Table B holds the same points as the rows below and some others, measured another way and shuffled. Each row below is followed by which row of B it is.
B:
[[-309  -17 -340 -130   35  -20  185  -47  153   63 -350 -221  -56  -12
  -115    3  -73 -333 -235  -96 -146  -25 -278  -20 -125   82 -162   77
  -164 -212 -462  225  -83  144   42   39  -17  409  154]
 [ 290  355    0   31 -202   19    1  125    3   48   21   96  -55  133
  -169   56  166  156  -95  240  165  113   65  -32  226  -13  222  172
   180  332   31 -154   21 -130  237  -76  -58 -111 -111]
 [ 219  123   43 -127 -112   17  -66  -47  202   -8  144  -92  -64   45
     5  -30  362 -105 -143  243   52  200  126   30  131 -103  130   15
   104  130  -49   57   72  -42  289 -205   70   17  -42]
 [  94   79   10   23   92 -122 -104 -237  116   46   46  166 -126  -53
   -89  135  -58   30  132   11 -125  -48  143  110  116   64  101  141
  -128  128  -88   58   78   84  -31   29  -84 -135 -118]
 [ 146 -122 -111 -152   89  -93 -146 -129  113 -134  -21   15   -3  -32
  -109 -131  102  -37   34   61  146   58  156  183   35   18 -120 -304
   -26  234    9   68  200   70  123 -214    1   31  -22]
 [ 251 -288 -175   22   80  -18 -261  -74 -150 -221 -166  174  224  -94
  -189 -219 -107  413  186  205  409  112  257  200   48   -4 -303 -596
   174  567  297   12  364 -107  -13 -413  -40 -111  -88]
 [ -55  293 -119   95  -25   17  180  -48   46  219 -170   21 -140   22
  -196  209 -129  -52  -63  -50 -187  -67 -180  -78   64  114  205  460
  -159   -3 -296   13 -157   72   -8  204 -129   40  -10]
 [ 522 -140   33  302   -1  383  -33   79 -401   69  107  139  289   57
  -417 -264  -80  634  412   -7  316  169  134  -57  155  -20  259  -64
   -16  759  612 -262 -188  -52  -68  -81 -172 -515 -111]
 [-165  153  -28   11 -129 -204 -122  -77   91  -43   -3  220  -92   88
    23  198 -118   88   13  109 -164  -36   64    0  177   50  -55  175
   154   13 -167   72   17  -29  -78   66  -74  -42 -116]
 [ -88  519   78 -104  -66 -244   87 -139  338  184  139   96 -420  130
   -22  363  102 -369 -106  -96 -417 -147  -67   -3  195  128  354  680
  -210 -244 -466    6 -172  187  119  376  -95   11  -80]
 [ 109 -116  -33  -37  -57  113  -15  -30  -25   34   49  -83  127   47
  -145 -136   91  112   70   87   57  182   12  -30   75  -18   10  -93
    26  236   79    3  -78    6   45 -106   -9  -51   -5]
 [-373 -141 -117  -28   15 -224 -144 -163   48 -115  -37  201  -21   68
     0   93 -307   33  176 -142 -276 -120   20   40   78  114 -247   39
   -20  -86 -162  156  -85  138 -288  164 -105   -7  -46]
 [ -44   96  -14  -70 -291   21  -38  230  -51 -105  162   54   57  329
   -95 -116  102   95   11   11   17  103  -24 -126  216  -12   18   83
   218  173  107 -118 -301  -10   71  105  -51  -98  -31]
 [-233  -95 -162  108 -153  -63 -225    6  -26 -241 -102  214  106   60
   102   18 -160  237  -18  189  -23   40  132  -22  108  -84 -277  -88
   348   75   24  207   60 -149 -135 -163  -34  -17  -74]
 [ 296  343 -115  235   -4  221  318   92 -231  375 -242   25   -6   35
  -518   92 -190  273   98  -78   89  -13 -238 -117   92  183  401  440
  -237  414  -24 -280 -219   30    6  215 -229 -149  -36]
 [  -7  143 -125   61  -25 -174 -162  -49   41 -145 -103  280  -87   35
   -65  104 -141  125   33   63   21  -98  143  104  145   44  -75   40
   112  165  -47   50  129  -25  -24  -33 -108  -73 -123]
 [ 149  299   -9 -342 -167 -315  -98   24  266  -82   46   23 -185  138
   -60   48  303 -174 -203  273  149   91   93  138  203   70  -37 -135
   181  159 -224  -95  247  -29  341 -141   42  157  -72]
 [ -41  -78 -195   43    0  118   18   91  -85  -92  -44   28   54  140
  -211 -191  -79   24   90 -241    2  -35  -58  -22   31   29    4   45
  -105  155   99   -1 -282  142  -24  113 -116  -72   37]
 [ -61  -17 -104  119 -120  114  -80  104  -56 -152   71  124   50  166
   -41 -114  -20  102   49  -75  -44   23   51  -73  114  -80   23  134
   106  105  155   72 -263   15  -26   46  -82 -153  -31]
 [ 110  338   89 -367 -125 -399 -121 -121  379  -19  136   39 -280   97
    15  179  313 -263 -173  266  -15   58  137  163  226   85   28   -1
    97   40 -341  -40  275   18  312  -77   59  133  -99]
 [-443  -51 -306  -98  -88 -236 -132  136   12 -343 -138  223  -51  255
   -36  -89 -252  -91   16 -278 -101 -210  -43   43   73   93 -341  -50
    87  -76 -102   91 -198  149 -134  204 -123   93   23]
 [-104 -285 -215  -74    4  -61 -183   -7  -51 -261  -91   91  147   61
   -79 -219 -101  118  103  -21  126   32   99   94   29    5 -327 -373
   113  210  117   99   45   36  -68 -151  -36   17    8]
 [ 177  109   73 -152    3  -79   11 -188  182  166   88  -72  -93  -18
  -118   91  176  -80   -4  155  -58  127   40   54  110   64  141   76
   -97  127 -179   -2   84   56  136  -49    0   14  -50]
 [ -88   72 -205   16   97 -208 -181 -130  135 -207 -162  245 -150  -38
   -14   76 -132  -65  -28  -32  -26 -169  157  176   47   35 -136  -15
    -1   30 -138  180  179   60    0  -56  -84   26  -69]
 [  11    9  -84  247   20   13  -66 -189  -93  110 -189  206   74 -135
  -110  197 -302  376  132  191  -54   22   68   -4   83   36  -21  118
    60  227  -47  102  133 -117 -207  -93 -109 -128 -122]
 [-330 -133 -142  112  -93  -78 -186  -39  -42 -194  -49  231   77   92
    56   29 -255  179  105  -15 -170  -47   72  -38   96  -20 -235   39
   181  -15    4  196 -107  -13 -244   34  -86  -79  -57]
 [  38  -98    9  231  -61  303   81  -12 -196  171   97   -1  172   84
  -199  -61 -114  288  232  -84 -140  128  -72 -193   94  -26  204  288
   -76  210  181  -18 -401   33 -173  138 -120 -270  -22]
 [ 164  150   32   46    7   75   92 -182  100  254    3  -69  -65  -70
  -134  149   83    5  -15  141 -118  121  -24  -39   79   20  248  286
  -124  110 -173   40  -13   10   74  -17  -37  -37  -50]
 [ 159  134  -98  -45  -21  132  265   36  -69  295 -139 -175   27   72
  -399  -35  -12   36   27  -50   46   92 -254  -76   49  159  197  169
  -218  264 -129 -185 -196  104   76  129 -100   47   54]
 [ 161  197  -22 -232 -247    0   99  129  101   95   13 -198   11  170
  -162  -61  308  -64 -205  256  148  247 -100  -63  147   24   68  -26
   152  208 -144 -128  -14  -59  308 -116   52  152   22]
 [ 137   50 -148 -145   96  -34  170  -87   18  206 -200 -127  -26  -19
  -373  -25  -46  -39   38  -53   79   30 -168   67    3  204   39  -31
  -263  241 -202 -111   23  148   73   43  -85  134   51]
 [-257   42 -106  172    3  -43  -70 -154   62  -21  -58  188  -80   -3
    47  176 -219   22   49  -65 -312 -102   30  -36   66   -3   -3  338
   -23 -129 -161  238 -126   44 -195  127 -106  -68  -72]
 [-214 -200  -75 -278  -27 -195 -178  -83  186 -232  137    2  -29  142
    48 -141   91 -208   47  -96 -115   18   80   96   66   21 -245 -212
    14  -64  -81  140  -68  171   11    8   22   82   20]
 [  25  -32 -118 -114  -30   36   68  -13   40   54  -65 -120   37   61
  -186  -92   59  -46  -18   -3   21  102  -94  -13   29   56  -10  -32
   -66  132  -97   -1  -87   79   73  -19  -24   90   45]
 [-332 -133 -140  183   57   93   61 -245   31  155 -155  -20   42 -109
     4  169 -266   22   45  -44 -391    1 -120 -115  -49    5  -33  323
  -129 -201 -272  314 -172   60 -272   91  -67   55   19]
 [-281  129 -128 -262 -115 -105  178  -70  291  151 -113 -272 -130   76
   -13  114  139 -406 -287   57 -261   86 -263  -76   -1   69  -40  213
   -71 -293 -548  166 -120  111  137   78   52  385  112]
 [-211  -85 -262  340   -5  250   16   34 -153  -60 -189  115  103   22
   -82  -35 -286  161   56 -178 -154  -74  -71 -129  -21  -80    8  298
   -20    4   53  209 -316   19 -208   91 -150 -107   14]
 [ 120 -371 -238   61  100  292   52  -58 -152   29 -220 -187  279 -103
  -252 -281  -50  186   82   29  186  190  -53   -9 -105  -33 -129 -299
   -83  319  134  109  -23   13  -27 -255  -19   49   88]
 [ 198   40  118  124    5   70 -136  -99   -7   -8  285  197  -41   84
   -98  -10   37  154  260  -94 -105   11  204    7  186  -33  260  230
   -82  232  223  -31 -192   85  -34  110 -113 -387 -131]
 [-129  158 -177 -160  -19 -207  114 -104  123  145 -292  -41  -94  -16
  -184  170 -119  -96 -122  100  -50  -12 -173   42   38  193 -115   48
   -56   25 -437   18  135   40   29   19  -54  276   12]
 [ -99  121 -172  -79  -76 -168  -62  112    4 -163  -57  185  -84  207
  -157  -47 -106  -22   32 -154   22 -128  -10   54  138  115  -78   26
    27  135  -34  -75 -118  109   15  153 -125  -19  -32]
 [ -57 -103 -146   97    8   32  -43 -103  -62   16 -176   69  106  -53
  -123   25 -195  212   76   94   -7   49    5   -5   29   32 -124  -34
    41  165  -41  110   39  -36 -131  -95  -67   -7  -34]
 [  98   19   69 -223  -85 -135 -203  -78  246 -175  283   29  -98  127
    65  -80  321 -170  -28  100  -20  110  215  102  162  -74    4  -91
    94   71    6   63   33   59  217 -116   57  -48  -61]
 [ 131  -55  -59   46   95   93   24 -129  -22   87   -5   -1   21  -20
  -213  -55  -35   61  159  -95  -23   31   10   34   39   50  119   66
  -197  215   35    5  -90  115  -21   31  -89 -112  -16]
 [  37   59  -99  153  -75   99   -3   62 -132    0  -32  139   52  110
  -190  -32 -126  211  112  -56    0    1   -9  -72  121   22   85  169
    20  233  107  -48 -195    9  -67   78 -134 -173  -58]
 [-221  212 -305 -194    4 -270   40   81  141 -139 -251   96 -218  156
  -183   15 -111 -289 -136 -236  -25 -227 -136  113   42  182 -138   63
  -112  -48 -323   -5  -42  199   94  193 -120  233   46]
 [ 128  -42   78  -15 -101  116 -107  -21   66  -59  277   -2   36  126
   -12 -128  228   24   81   42  -49  158  138  -39  145 -117  139   67
    55  153  168   42 -181   33   96  -46    4 -190  -49]
 [ 144 -314    7  120  175  119 -144 -318  -21   45   49   39  135 -175
   -93  -53  -80  224  269   62  -48  121  183   80    6  -36   -6 -116
  -127  245  136  165   78   39 -146 -176  -35 -190  -70]
 [  68  110   53    5 -217   89  -13  165  -52  -27  251   63   20  292
  -131 -106  119   91   99  -73  -41   82    8 -117  222  -19  185  221
    76  193  174 -141 -372   56   59  170  -85 -229  -51]
 [ 298  128   75   89   50  175   84 -251  119  305   51 -119  -43 -148
  -123  134  167   24  -10  213  -91  184   31  -28   62  -42  343  289
  -150  155 -116   78   27  -17  123 -109   -8  -86  -57]
 [ -46 -222 -236 -135  205  -83  -40 -142   53  -98 -152  -12   -8  -32
  -220 -163 -110 -122  121 -240   13  -86   -9  176  -60  119 -173 -226
  -261  119  -73   87   12  241  -33    4  -75   85   57]
 [ 153   83   39 -209   61 -122   26 -291  264  200    9 -148 -112 -115
   -96  131  194 -163  -62  218  -68  147   15  100   56   77   75    4
  -134   71 -319   68  215   59  160 -134   50  138  -26]
 [ -29  -79 -249   69 -123  -39 -171   92 -122 -229 -253  182  169   42
   -78  -84 -158  325  -34  231  252   72  107   38   85  -30 -317 -304
   349  321   97   62  189 -180  -21 -281  -49   28  -61]
 [-148 -142 -193  145  -18   -7 -175  -58  -58 -180 -141  199   94   -8
    -2  -15 -210  210   67   53  -13  -13  109   21   54  -41 -210  -75
   163  116   51  196   35  -57 -152 -123  -73  -59  -56]
 [ 217 -117   67  158   55  148  -87 -143 -116   75  160  122   96   -2
  -198  -56  -67  294  321  -40  -30   78  136   -7  123    7  179   83
  -110  348  252  -42 -136   58 -117   25 -109 -349 -102]
 [ 103 -232  -99   66  109  111 -108  -25 -133 -130   87  126   99   82
  -232 -252 -103  154  313 -268   49  -28  104   58   52   26    7 -100
  -161  314  304  -29 -214  174  -99   69 -131 -260  -21]
 [  51  266  -64 -271 -276 -208  -83  168  179 -158   23   21  -98  230
   -24  -24  281 -118 -243  249  158  108   47   42  205    0  -73  -96
   297  135 -140  -70   99  -78  321 -128   42  145  -37]
 [ -99 -301 -112  -68  -59   99 -129 -106   95 -123   -5 -144  170  -28
    88 -148  135    3  -75  212  -12  238   75  -16  -11 -149 -225 -242
   174   23  -10  285   41  -57   33 -308  100  112   39]
 [ -54  144  -65  100  -75  -25  -11  -25   -8   33  -39  151  -47   81
  -108  109 -132  110   49   -7 -121  -33   -8  -47  129   47   78  255
    13   96  -76   18 -118   17  -73  118 -113  -95  -74]
 [  27 -188  -20    8  245  -38 -113 -374  132   36   62   50  -63 -147
   -67   25  -72  -49  215 -106 -203  -27  139  138   -9   34   29   24
  -284   43  -62  199   44  189 -111   -8  -53 -107  -47]
 [-156   29 -318 -175 -128 -196  -30  185  -35 -202 -301   78   38  171
  -193 -114 -130   21 -108   16  211  -38  -96   68   66  130 -336 -272
   167  189 -129  -55   69    8   58  -49  -71  224   30]
 [ 186   59   93   14 -150    7 -139   80  -82  -79  259  194   38  222
  -139  -84   66  244  209   15   61   83  158  -19  257    1  130   42
   114  358  271 -164 -173    7   25   61  -95 -322 -127]
 [  43   83 -176   38  -26 -118 -106  -66   24  -59 -237  154    4  -58
   -91   90 -107  178  -56  244  134   25   92   87   83   32 -149 -117
   168  230 -105   74  276 -119   30 -216  -48   53  -85]
 [-132  -12  -92 -239   -3  -74   12 -123  287  -16   42 -186 -125   48
    13  -35  212 -391 -148  -47 -182   61  -49   40    0   -3  -22   55
  -123 -182 -294  191  -87  167  162    7   50  215   73]
 [ -90 -132  152   44  -21   96  -95 -223  123   60  359   -3   -9   62
    82   25   82  -41  188  -77 -394  104   97  -87  111  -90  171  301
  -105 -101   17  187 -320  129 -117  131  -18 -224  -48]
 [-166  -91 -268   58  -56   86   34  -14  -16  -15 -294  -71  117  -40
   -72  -24 -117   58 -135  123    4   90 -106  -55  -41  -24 -187  -41
   101   29 -163  206   13  -68  -31 -157  -21  188   53]
 [-303 -113 -391  297 -117  435  218  264 -249  -18 -284 -101  200  156
  -181 -203 -235   68  -63 -285 -109   -5 -322 -285  -89  -79    5  325
   -30  -37   49  157 -593   52 -145  179 -145   44  155]
 [-162 -158 -198  -83   10 -113 -129 -105   93 -152 -140   38   26  -18
    -5  -38  -69  -26  -26   63  -15   19   52   90    5    7 -271 -199
    71   27 -129  198  115   25  -35 -148   -3  126    2]
 [ 137 -121  100   29  -55  184  -36  -58  -33   56  277  -25   96  115
  -118 -134  113  120  215  -52  -95  163   71  -77  130  -47  190  109
   -73  204  202  -21 -297   87  -21   61  -42 -256  -40]
 [ -85  190 -172   46  -75   76  217   83  -52  178 -179  -39  -36  120
  -263   59 -133  -14  -29 -127 -108  -35 -248 -123   53  126  138  349
  -138   56 -200  -61 -283   97  -16  229 -135   56   38]
 [-132 -400 -216  -22  152   34  -26  -96 -162  -51 -121   20  184   19
  -270 -224 -301  148  308 -279  -14  -29  -71   47  -45  139 -233 -245
  -220  211   96   34 -171  211 -261   85 -124  -42   52]
 [ -82 -448 -248   32   74  194   -6   33 -232  -96 -134  -60  285   55
  -273 -347 -210  214  247 -217   98   74  -83  -21  -65   44 -231 -301
  -105  286  219   37 -231  135 -181  -23  -96  -46   87]]
Rows of B count from 0, top down.

[   8  107  182    4  220   56  -78   80  259  -80  -12 -200  202   49
   76   61 -243 -189  -16 -158   44  257  365 -165  175 -130 -380   61
   96  241] -> 63
[ -68  133  -65    1 -316   -5   46 -113  -46  131  297  426   62  -60
   94 -341 -229 -283   57   19 -167 -228  -81  126  156  151  -79 -246
   23  -57] -> 21
[ -58   96 -106 -183 -224  -19   66  -54   16   74   82  132  150  267
  186 -292  -80  -73  -97  123 -104 -179  -29  100   36  111  231  -20
  -47 -342] -> 53
[-131  -64   76  -51 -131   80   40 -139    2  -56   37  198  -93  -36
  -48 -140   57  -28   43  102 -122 -124 -172   56  -32  262  184  -61
   50 -128] -> 44
[-114  -37 -175   74   39  -41  -56  -60 -106  -54  -70   97 -123  -95
  128 -194 -236  -77   21  271 -152    7   80    0  266  109 -144   22
 -106  -16] -> 4
[-260  -33  118  -40   50   -9  -80  180  113 -150   30  129  -24   90
   16  -94   93  -41   74    4  -54   92  -51 -105  -71  189   39 -112
  203  -55] -> 18
[  -6 -141   -2   -7   97  164 -144 -166   76 -103  -36  -60 -120 -156
 -108 -197 -220 -103    6  208  -39   -9  205  -10   -2   81 -245   -6
 -156   52] -> 22
[ -56 -294  291 -168  490  496  313 -231  -28 -114 -156 -420  -19  105
 -161  -84 -160  -38 -117  -86  205  370  209   68 -265   59   93  -26
  -70  284] -> 9
[  69  104  -85 -103 -237   63   13 -135   72  147  268  218  179   65
  128 -337 -283 -249  -26   12  -68 -217  100  164   65  -11  -97 -203
 -116  -78] -> 67
[  72   45 -184  116 -114 -326 -372  102  298  -89  -60  148   33  -52
  321  208   77  128  117  266 -208 -150   69  -34  381 -127 -112  135
  -62 -147] -> 37
[ -98   20   30 -234  -77  127  174   13   37   90  200  118  201  320
  141 -312  -70 -133  -70  -79   29  -41  -27  157 -172   61  246 -249
   19 -147] -> 25
[-240   28   17  200 -103 -146 -433  137  153 -211   75  333 -225 -352
 -126 -147  -82 -191  221  172 -225  -56   27 -256  166  250 -494  -76
  167   50] -> 29
[ -31 -385  -48   88   84   28   36 -291  -70 -181 -316   58 -371 -214
   45  266  328  402  112  428 -182  -87 -309  175  129  199  468  186
 -158  -93] -> 14
[-315 -219  -96  155 -103 -163 -225  -59 -111 -285 -261  290 -484 -280
  -94    2  289  245  167  522 -328 -147 -357 -113  146  492  228  188
   62 -298] -> 7
[-110   40 -420   42 -495 -153 -101 -224 -253   91  126  544 -209 -164
  120 -514 -213 -121   45  504 -354 -483 -214  170  271  327   50  -90
 -212 -420] -> 5
[-445   63  -50  148  -20 -124 -178  204 -116 -181   11  325 -247 -172
  -52 -325 -155 -228  132  183 -222   91  -55 -261  181  390 -310  -77
  233  -16] -> 56
[ -20  -70   58   34   13  225  444 -303 -239  172  158  240    2 -100
  119 -112 -211 -179   48  -98  -51   37 -155  308  165   90  155 -257
  -29  285] -> 45
[  61  -78   63  -15  -14  134   29 -260   61  -20  -56  -13  -34  -92
  -16  -18  -90  -14  -10  118  -76  -70   45   77   98   88   22   75
  -95    3] -> 43
[ -91  -84  127   58   30   53   62  -40   60  -36   85  215  -35 -100
   57   53   53  -49  136  -48  -79   32 -121   80   71   85   49 -175
  100  164] -> 17
[-297 -212  123  -57  346  159   85    3  -87 -260 -326 -239 -210   79
  -97  -67   43  102  -51  188    1  303   12 -149  -78  291  157  175
   85  -34] -> 38
[  70   -4   35   38   68   28  307 -175  -37  103  -28   56  121   44
  294  187  -55   14   21  -58  -65   83  -63  202  336  -69  211   18
  -20  163] -> 70
[ -74 -100  113   32  242  -31  117   -2   75 -137 -251 -114   -8   81
  201  337  189  204   33   51  -52  225  -68   -6  219   25  266  192
   94   62] -> 69
[ -35  -50   61 -195  244  230  468  -87 -111  103  -24 -182  237  385
  269  -98 -151  -43 -149 -139  117  242   64  218    4  -64  350  -80
  -36   80] -> 11
[  32 -198   55  -86  231  116  134 -140   73  -93 -219 -230   10  142
  140  152   95  201  -49  122   24  117   31  111   23  -25  306  141
 -111  -14] -> 6
[-364  -39 -118  139   85  -16  -85   40 -249 -159  -77  193 -306 -216
  -46 -364 -275 -191   70  287 -186  114   13 -163  206  352 -283  -24
   55   30] -> 16
[-249   39  107    7   26  150 -156   35   22 -130  125  115  -95 -147
 -222 -424 -332 -362   36   19  -48   74  186 -201  -55  263 -469 -157
  125  107] -> 42
[ 146 -133  -49  115  -42   95   88 -386  -49   38  -19  142 -115 -291
   74   67 -142   -6   80  177 -140 -128  -23  224  291   15  -22    3
 -197  158] -> 30
[-166 -120   21  -95  184   52  147  -10  -49 -113 -219 -135  -33  208
  121  -20   63  128  -69  152  -26  167  -35   -4   30  148  312  135
   14 -131] -> 58
[ 298   85   65  -41  -71   32   -7 -114  341  142  223   41  350   56
  271  137 -159 -128   26 -173   17  -93  215  193  192 -337 -141 -125
  -98  176] -> 0
[ -82  154  192  -19   -3  187  135  -45   41   80  269  135  171  -25
  -27 -276 -372 -436   12 -265   10  112  171  -17   69   56 -342 -252
  144  275] -> 32
[  26  -67 -138    2  156  -18  167 -128  -83   15 -190 -101   34  112
  318   57 -113  101  -63  197  -75   98   64  134  321  -59  183  156
 -158  -15] -> 39
